Rows, each with roughly how far along a hidden order it lies (0 to 30):
In the rows, zero is written as 100.
[106 64 100 98 114 87 142 90 102 95 103 102 103 115 113 105 107 99 95 70 130 119 100 92 90 93 90 99 100 94 128 99 104 97 105 83 113 93 108 122 95 101 95 87 112 138 98 104]
3
[109 78 103 98 108 89 163 83 106 95 107 104 103 102 106 91 90 110 101 79 122 138 99 89 101 94 101 104 107 101 88 96 97 106 104 79 118 100 104 116 134 99 101 95 98 134 109 101]
5
[103 82 103 91 94 76 138 92 81 102 99 97 102 90 101 116 99 98 111 76 134 103 104 116 86 98 92 87 100 99 113 102 94 103 111 93 121 88 104 102 140 101 88 88 99 114 93 96]
11
[120 101 105 102 103 121 112 94 105 97 100 101 106 96 118 97 94 105 95 83 124 115 96 110 81 101 102 82 106 96 107 102 110 99 111 65 134 104 110 101 139 101 100 103 109 124 122 92]
25
[103 96 100 93 113 88 130 90 94 100 109 101 98 82 90 106 104 90 100 69 107 101 101 114 95 97 89 80 104 98 109 108 88 108 106 81 132 95 104 109 120 100 96 96 112 106 108 99]
23
[114 68 104 94 96 73 161 90 99 104 94 102 103 108 116 104 95 118 108 80 127 128 103 96 94 97 97 103 104 98 84 96 97 102 103 113 110 93 108 121 114 98 89 94 108 123 102 96]
0
[105 108 101 92 104 87 129 90 91 105 104 101 103 87 103 107 107 88 106 78 126 99 101 111 93 97 97 78 99 99 120 111 93 104 107 105 135 93 104 108 124 100 93 97 112 109 113 94]
27
[122 85 109 103 86 80 140 93 107 100 95 102 104 113 97 97 94 114 106 69 112 128 100 96 93 101 103 99 105 103 105 105 91 109 106 82 104 94 104 99 115 101 103 96 100 114 109 99]
29
[109 50 106 94 103 95 151 89 99 95 101 105 102 100 150 89 104 103 102 70 166 110 99 92 103 94 104 98 99 90 75 103 105 106 112 72 124 95 112 103 127 101 88 90 109 120 110 92]
2
[99 94 101 101 107 47 141 99 99 99 103 102 95 86 76 111 96 98 94 81 120 106 98 104 94 98 76 80 109 97 106 111 84 108 101 106 134 95 102 106 109 101 100 102 108 95 109 101]
25
[125 60 114 97 85 61 138 87 94 102 95 102 106 98 124 91 109 114 116 82 165 111 103 109 88 99 91 89 99 93 81 105 95 106 112 93 115 93 107 85 138 101 83 78 111 128 97 85]
18
[127 89 110 100 93 95 141 88 107 99 97 104 97 88 107 87 87 113 105 92 128 124 97 103 94 98 102 101 108 94 92 102 90 107 110 79 115 99 99 96 106 102 101 97 103 117 104 94]
27
[104 86 102 95 105 61 148 93 116 99 107 99 100 97 113 100 87 123 103 113 125 132 101 83 80 104 98 81 113 97 146 98 90 105 113 76 114 105 108 103 123 102 94 95 102 116 115 97]
16
[102 85 104 101 108 104 162 91 98 91 98 102 108 124 130 106 99 114 103 67 129 140 108 87 77 99 107 107 104 98 138 98 104 99 108 91 110 106 109 110 125 101 92 95 109 139 96 99]
0
[120 89 110 92 87 70 134 93 92 99 99 104 114 136 137 98 109 115 109 39 185 130 114 92 82 98 112 110 97 103 168 102 108 101 110 105 104 95 110 101 178 100 75 82 104 94 99 88]
14
[109 98 102 97 117 72 143 91 93 100 113 99 99 84 99 108 101 91 99 91 137 86 102 89 89 102 91 77 104 98 133 105 88 103 105 70 130 98 106 114 119 101 101 98 115 94 114 90]
26
[108 95 109 100 104 93 164 89 105 92 97 100 106 126 114 109 86 107 100 72 137 130 108 80 82 103 106 96 102 99 161 94 98 102 111 72 111 97 108 106 115 101 94 99 103 121 109 95]
10
[115 75 111 99 96 54 133 88 106 100 103 100 102 91 98 100 102 107 101 94 121 121 100 105 92 98 92 84 110 101 25 105 89 107 109 97 118 95 97 96 139 99 100 95 106 126 104 97]
30
[109 66 102 99 101 71 156 91 100 96 100 102 100 103 112 100 90 112 103 73 145 119 106 84 95 96 94 102 109 97 90 103 96 103 105 108 106 97 110 109 110 99 93 92 105 122 98 101]
4
[118 64 102 100 109 93 139 89 99 98 97 105 105 98 123 95 98 105 104 74 128 127 98 95 101 93 116 90 98 96 107 102 116 101 108 91 127 104 108 110 130 98 96 101 103 142 103 102]
7
[115 81 107 98 92 85 147 93 96 96 92 102 101 112 104 101 105 109 103 54 132 120 104 102 102 99 93 104 96 97 113 99 104 106 108 100 109 91 110 111 113 100 89 96 111 119 88 96]
13
[108 66 106 99 99 97 146 87 95 95 99 105 102 102 135 93 96 108 97 78 141 129 103 100 92 96 98 103 107 94 109 98 111 102 109 82 125 89 108 96 110 100 85 91 99 142 113 101]
12
